L: | 13.0 | 31.6 | 53.4 | -3.4 | 32.2 |  3.0 | 25.5 | 19.6 | 12.1 |
R: |  58.2 |  22.3 |  83.7 |  -7.6 |  47.3 |  17.3 |  17.8 |  16.7 | -29.1 |
S: |  13.0 |  25.5 |   3.0 |   3.0 |   3.0 |   3.0 |   3.0 | -12.4 |  53.4 |
again S: 
| 3.0 |
q: |  13.0 |  25.5 |   3.0 |   3.0 |   3.0 |   3.0 |   3.0 | -12.4 |  53.4 |
S
q: | 13.0 | 31.6 | 53.4 | -3.4 | 32.2 |  3.0 | 25.5 | 19.6 | 12.1 |
L

